Each row is followed by its group and then its class within the group.
[86,-253,75,-103,490,-167,146,-115,-51,251,-191,46,1,-158,-64,-331,-392,79,-318,303,240,379,-36,-219,-154,-87,-88,54,127,-414,-56,151,147,45,-12,-32,-32,-206,-80,164,-309,247,-177,-181,-229,-61,-209,344,-121,57,-94] : A <14>
[19,90,487,110,585,-174,310,-297,-142,171,12,-235,-704,-276,-121,-494,14,46,-504,646,206,-102,-5,-186,111,-33,-270,-20,-136,-158,-182,172,267,164,-67,-52,-85,-62,-99,63,-450,230,-146,155,-7,-139,-500,-270,-339,-61,284] : N <17>
[34,177,284,341,396,-163,-250,-302,-193,57,-55,-6,-406,-209,-235,-323,57,-21,-355,414,86,-93,-216,-142,72,113,-286,51,-224,73,-155,212,135,134,-57,-58,-23,34,-55,40,-462,278,-38,226,91,-112,-321,-377,-353,-71,235] : N <21>
[192,54,90,3,344,-432,36,-186,16,96,5,60,-500,-166,-14,-344,-84,114,-204,222,486,17,-257,-244,66,-166,-329,52,-281,-13,-72,185,132,43,-8,-99,60,-69,-6,18,-166,248,-313,-152,-261,-2,-16,5,-249,-59,-124] : A <15>
[-107,57,164,163,522,-68,-262,-443,-142,259,-27,-154,-374,-192,-170,-256,-207,26,-258,407,99,-237,-271,-309,374,-48,-103,-52,-88,181,-177,132,151,118,-26,40,-144,-50,-120,-46,-524,265,-75,-102,45,-175,3,-280,-212,-1,56] : N <17>
[-17,34,-108,52,484,-329,-98,-310,-38,164,121,44,-192,-313,-214,-256,-315,-49,-235,262,247,205,-145,-291,-222,-83,-174,183,20,-17,88,273,71,110,84,-239,46,-108,-1,32,-140,-398,-270,-187,-55,-209,-86,66,-135,-77,-160] : A <15>
[5,-23,208,334,404,-163,218,-282,-249,130,-47,-155,-594,-372,-361,-274,-146,29,-389,540,-61,58,-262,-392,83,19,-151,-177,-146,-118,-83,187,216,287,21,135,-25,40,-186,334,-327,314,-20,-45,103,-79,-356,-278,-222,-108,-9] : N <21>
[158,134,31,-192,497,-233,40,-318,-67,204,-41,32,-115,-139,-283,-188,-294,-20,-161,231,231,144,-130,-263,-171,-172,84,48,-131,-120,99,389,397,182,27,-77,74,-73,55,17,-135,125,-237,-278,-241,-115,17,-132,-121,46,-19] : A <16>
[153,73,265,25,593,-180,-82,-302,-174,212,-203,59,-44,-221,-168,-261,-284,-33,-411,602,177,108,-194,-282,-140,-15,-127,32,-34,-288,153,483,350,78,-195,6,85,16,20,366,-190,483,-129,-144,-83,-99,-61,243,-305,-82,90] : A <14>
[-12,73,93,277,305,62,26,-204,-84,53,-78,-102,-313,-162,-238,-171,45,-186,-67,76,-207,19,-272,-59,47,-58,-30,-93,-138,50,-210,87,-32,16,24,44,-166,204,-36,68,-338,303,26,3,25,-95,-135,-296,-171,-56,92] : N <17>
[-142,226,156,283,323,25,-10,-227,-123,98,-136,-208,-296,-396,-366,-287,41,58,-133,325,69,-285,-253,-39,72,146,-151,63,-251,16,-157,311,337,-43,-8,63,63,-54,66,61,-465,147,35,-34,126,-144,-244,-534,-370,-109,229] : N <12>
[-67,149,98,327,508,3,66,-193,-205,247,-212,-227,-390,-387,-302,-142,-38,-34,-297,895,150,-78,-317,-224,-75,108,-170,-102,-391,18,-169,270,382,-27,87,33,-86,-79,31,97,-450,338,-82,-72,69,-235,-329,-72,-197,-53,90] : N <21>
[-93,142,246,65,483,-207,-85,-174,-159,264,-112,-60,-270,-292,-318,-395,-351,69,-283,463,736,184,-155,-445,-67,52,-40,150,-135,-227,143,464,201,160,12,17,8,-127,6,188,-149,372,-301,-333,-244,-199,-185,305,-220,-8,28] : A <14>
[-181,436,67,-82,510,-316,39,-153,-149,269,-30,104,-176,-218,-184,-336,-286,-95,-336,371,142,287,18,-308,-94,-30,-18,95,76,-250,278,328,203,169,-7,-20,61,50,23,236,-280,62,-134,-171,-119,220,-1,420,-294,80,3] : A <14>
[-212,89,154,355,594,-59,102,-198,-180,290,-91,-47,-373,-93,-169,-182,-124,-66,14,213,-13,-2,-182,-149,44,116,-191,-129,-363,224,-240,103,103,11,113,108,-142,-100,-27,77,-195,497,-41,-23,-37,-176,-226,-257,-56,-37,19] : N <17>
[-98,-146,203,230,231,-160,-131,-174,0,36,-70,-152,-319,-362,-162,-214,-15,-40,-280,297,-18,70,-349,-264,125,16,-250,-262,60,132,-301,-1,-67,34,-105,109,-133,183,-47,88,-184,243,-29,58,-103,-3,-513,-385,-62,-61,49] : N <21>
[86,199,198,234,573,-47,267,-257,-181,212,-165,12,-374,-153,-83,-290,38,-74,-131,468,91,106,-288,69,120,1,-275,-56,-372,790,-397,150,137,-75,-45,-2,-7,-143,-15,4,-404,531,-58,121,92,-133,-158,-275,-202,-111,17] : N <17>
[-4,212,249,279,507,126,-87,-185,-201,144,-35,-244,-564,-259,-481,-294,155,-70,-331,410,39,-136,-241,-292,24,70,-107,-3,-226,-126,-143,532,258,139,-53,57,-127,46,64,329,-426,278,322,-101,71,-72,-370,-353,-402,306,186] : N <17>
[73,192,227,268,335,79,99,-558,-177,213,-271,-157,-396,-307,-299,-225,4,0,-258,384,44,-220,-120,-165,32,25,-198,72,-322,-97,-185,191,342,-2,52,30,98,-123,-26,143,-578,493,-34,-6,-8,-190,-284,-212,-226,620,123] : N <21>
[43,-3,27,332,239,112,-38,-6,-111,288,-189,-165,-468,-162,-251,-141,-25,191,-226,243,81,-139,-27,-225,146,-2,-19,-168,-241,21,-148,160,282,147,-48,-37,-58,17,-7,15,-217,372,-6,-62,56,-113,-429,-320,-153,-169,44] : N <12>
[48,18,67,519,509,-417,-8,-751,-286,234,23,85,-179,-274,-291,-279,-380,-8,-228,151,225,199,-301,-257,-118,-3,-125,85,-189,40,43,273,100,87,-39,-128,-191,-90,33,-56,-114,244,-206,-410,-207,-39,7,332,-193,64,-86] : A <15>
[51,340,231,146,127,25,152,-167,-199,213,-91,-96,-415,-164,-214,-264,-175,-24,-170,512,17,-277,-264,-67,76,70,-398,-97,-447,-58,-235,67,339,47,-8,51,-59,-18,30,-152,-477,310,-114,-25,86,-156,-167,-408,-104,56,60] : N <17>
[-28,62,-50,-132,532,-215,8,-178,-178,204,8,103,82,-52,-206,-291,-305,48,-185,385,217,125,-203,-334,-138,-50,-162,148,42,-49,30,48,62,-34,41,-164,182,-166,-109,20,-133,73,-111,-109,-49,-159,227,389,-236,-7,252] : A <14>
[60,-76,102,-220,295,-305,-145,-189,-43,174,81,-23,-286,-277,-101,-85,-376,25,-249,198,175,253,-208,-25,-87,-35,-58,70,273,-29,137,296,57,-30,-74,-194,93,150,2,231,149,215,-136,-234,-183,-282,-214,373,-178,-65,-232] : A <16>
[71,-247,535,-26,570,-222,-111,-157,-56,419,23,75,-187,-183,-187,-232,-285,-23,-273,217,178,260,-172,-231,-82,-114,-67,-42,-124,-213,15,291,143,86,28,-116,-14,30,-102,185,26,174,-174,-259,-139,102,-102,453,-125,55,-107] : A <16>

Each row is followed by its group and then its class within the group.
[-155,-226,-228,198,-80,8,230,-447,11,-94,15,-460,-51,-81,90,3,-8,-168,36,86,152,15,56,51,-154,67,70,199,44,61,-28,129,-39,-217,-441,-39,49,189,-42,99,45,244,-96,38,20,-18,-141,61,269,-97,-15] : rh <66>
[125,-96,-230,28,-95,8,173,98,80,-124,-103,-860,4,134,154,15,3,126,-107,-156,60,9,-212,104,-50,478,110,-21,70,-18,161,90,-65,264,438,-103,-97,66,198,15,111,-109,48,-21,-48,710,61,214,-169,-26,38] : sc <95>
[88,-254,-193,380,-42,26,192,-425,77,-307,-93,-511,119,-31,221,72,276,-244,112,9,172,-12,-25,-6,-141,254,86,39,161,-13,92,103,22,-544,-147,-14,-6,209,7,126,201,119,-138,164,47,-190,-320,399,312,-184,-227] : rh <66>
[-75,15,54,-148,371,-41,90,98,-73,-80,41,245,103,-313,26,43,100,172,62,19,-181,-55,-41,73,107,55,40,-259,307,-64,177,-133,70,-399,-61,-15,-26,-53,310,78,66,61,-100,-176,167,-539,-20,73,43,98,4] : hl <67>
[7,-6,-277,11,522,15,261,-228,-173,-39,-25,-271,186,-215,284,129,-20,245,-61,89,-86,-62,-178,35,228,215,-8,-222,364,-57,135,109,100,-524,90,223,-231,36,442,161,178,249,-63,-21,47,-760,-77,222,-69,-109,49] : hl <67>
[253,-61,-131,-123,516,26,32,-109,8,37,-27,519,201,-343,18,163,-115,113,17,-34,-60,-80,-72,-109,54,257,-88,-153,115,-140,271,-56,51,-355,108,63,8,100,250,-16,187,36,-42,-211,-29,-914,85,235,48,-97,195] : hl <85>
[24,-88,70,-18,195,156,-13,-89,-64,95,-37,76,-56,-250,-138,54,-32,-24,-213,-158,-6,-2,-22,54,-97,160,51,-113,-180,-91,129,-168,-120,-73,246,-100,194,7,42,-118,-163,-12,132,159,-144,114,371,-34,-7,-78,209] : ng <88>
[120,108,-220,265,-231,140,235,-552,0,48,51,-212,48,-103,16,186,-51,-306,22,70,137,23,-6,-131,-192,297,-60,103,-206,-33,-98,108,-84,-277,-306,113,-187,279,-15,12,164,211,73,334,-18,-230,-65,108,307,-367,55] : rh <66>
[113,-32,-191,-181,326,-28,172,-143,-4,-148,1,-249,326,-312,187,188,-40,151,108,73,-115,-83,-181,-117,85,114,134,-227,321,-103,227,68,27,-269,95,141,-195,98,573,243,176,163,23,-97,124,-804,139,25,-19,-216,53] : hl <67>
[104,-232,-137,88,398,-32,-57,-90,-205,207,-61,98,-18,-424,-215,200,-33,91,-97,-112,149,-11,-52,-164,-37,710,-25,-107,-351,-184,105,-323,-72,-51,198,-209,-38,72,371,-153,-30,16,-28,2,-254,75,200,-88,-6,15,380] : ng <88>
[64,-128,-291,101,432,71,237,-251,-36,-60,-83,-274,-119,-414,86,82,-20,92,1,11,-80,-39,-156,-119,-39,297,84,-73,160,-118,93,-57,44,-327,35,110,-123,142,482,-4,197,141,-14,3,-54,-448,136,101,80,-127,178] : hl <85>
[-106,-206,-150,396,-317,158,119,-240,36,-182,-32,-597,63,55,-32,5,-14,-38,-32,-13,149,30,50,44,115,324,19,152,-26,43,-15,130,-74,95,-260,9,-113,31,36,110,129,-27,-7,300,107,74,-17,-292,82,-82,-142] : rh <73>
[-96,-211,-92,-65,339,47,154,10,17,43,-74,-491,-257,-185,-42,-155,54,149,-97,-67,17,-72,-192,41,-73,15,57,-74,26,-86,71,-293,-66,169,230,-75,28,11,337,-114,-128,-81,37,-179,-232,361,505,79,-106,-33,358] : ng <94>
[-69,-140,35,307,-178,16,214,133,127,-158,-108,-699,18,-67,53,-39,-90,179,-19,-149,41,0,-158,19,1,461,68,82,-57,-45,185,5,-94,374,301,-33,29,87,47,-77,54,-9,5,-74,171,868,185,-43,-143,-14,-30] : sc <78>
[-144,-346,-290,310,-108,8,283,-164,68,-254,-46,-841,91,79,38,-43,47,-9,-11,-17,52,-30,-3,68,85,227,123,226,170,88,82,142,22,-136,-178,-34,-153,139,166,86,131,31,-102,17,60,228,-263,79,60,112,-233] : rh <73>
[-50,-264,-320,453,217,87,264,-552,4,7,-83,-279,-34,-76,17,-68,59,-39,-260,-42,35,118,136,110,230,547,58,206,-11,44,135,76,49,-473,-97,113,-84,71,-117,-59,86,197,-126,143,-78,-238,-47,-170,139,-161,12] : rh <83>
[-1,-137,-291,468,-119,104,178,-391,-7,55,-61,-510,86,123,17,-14,-8,81,-34,11,-3,30,65,87,246,273,74,355,-154,355,92,215,10,167,-204,209,-232,92,-111,54,121,96,-22,72,7,-9,-47,-321,274,-219,-63] : rh <83>
[-60,48,-6,58,214,136,22,-31,-58,-72,19,132,-42,-161,114,122,-10,-36,188,74,-20,-76,-147,-23,89,85,116,-153,214,-45,25,-25,21,-93,-146,47,-49,87,554,29,19,141,-84,20,1,-961,241,-68,68,-17,-51] : hl <85>
[3,-33,85,436,-328,154,78,103,61,-159,19,-514,151,95,-66,25,-7,179,29,39,167,-19,-174,32,82,253,171,187,-161,7,123,260,-117,896,94,50,-77,3,59,12,60,15,116,81,16,392,500,-535,-187,-172,-160] : sc <78>
[-128,-186,-94,-228,452,185,-21,-98,62,147,-119,-155,-269,26,20,-50,64,-95,-76,16,-27,-62,-13,-10,-125,-343,44,14,-1,-111,-17,-153,51,121,212,-29,189,-80,335,-62,-102,-64,11,-107,-322,-174,556,138,-151,101,224] : ng <94>
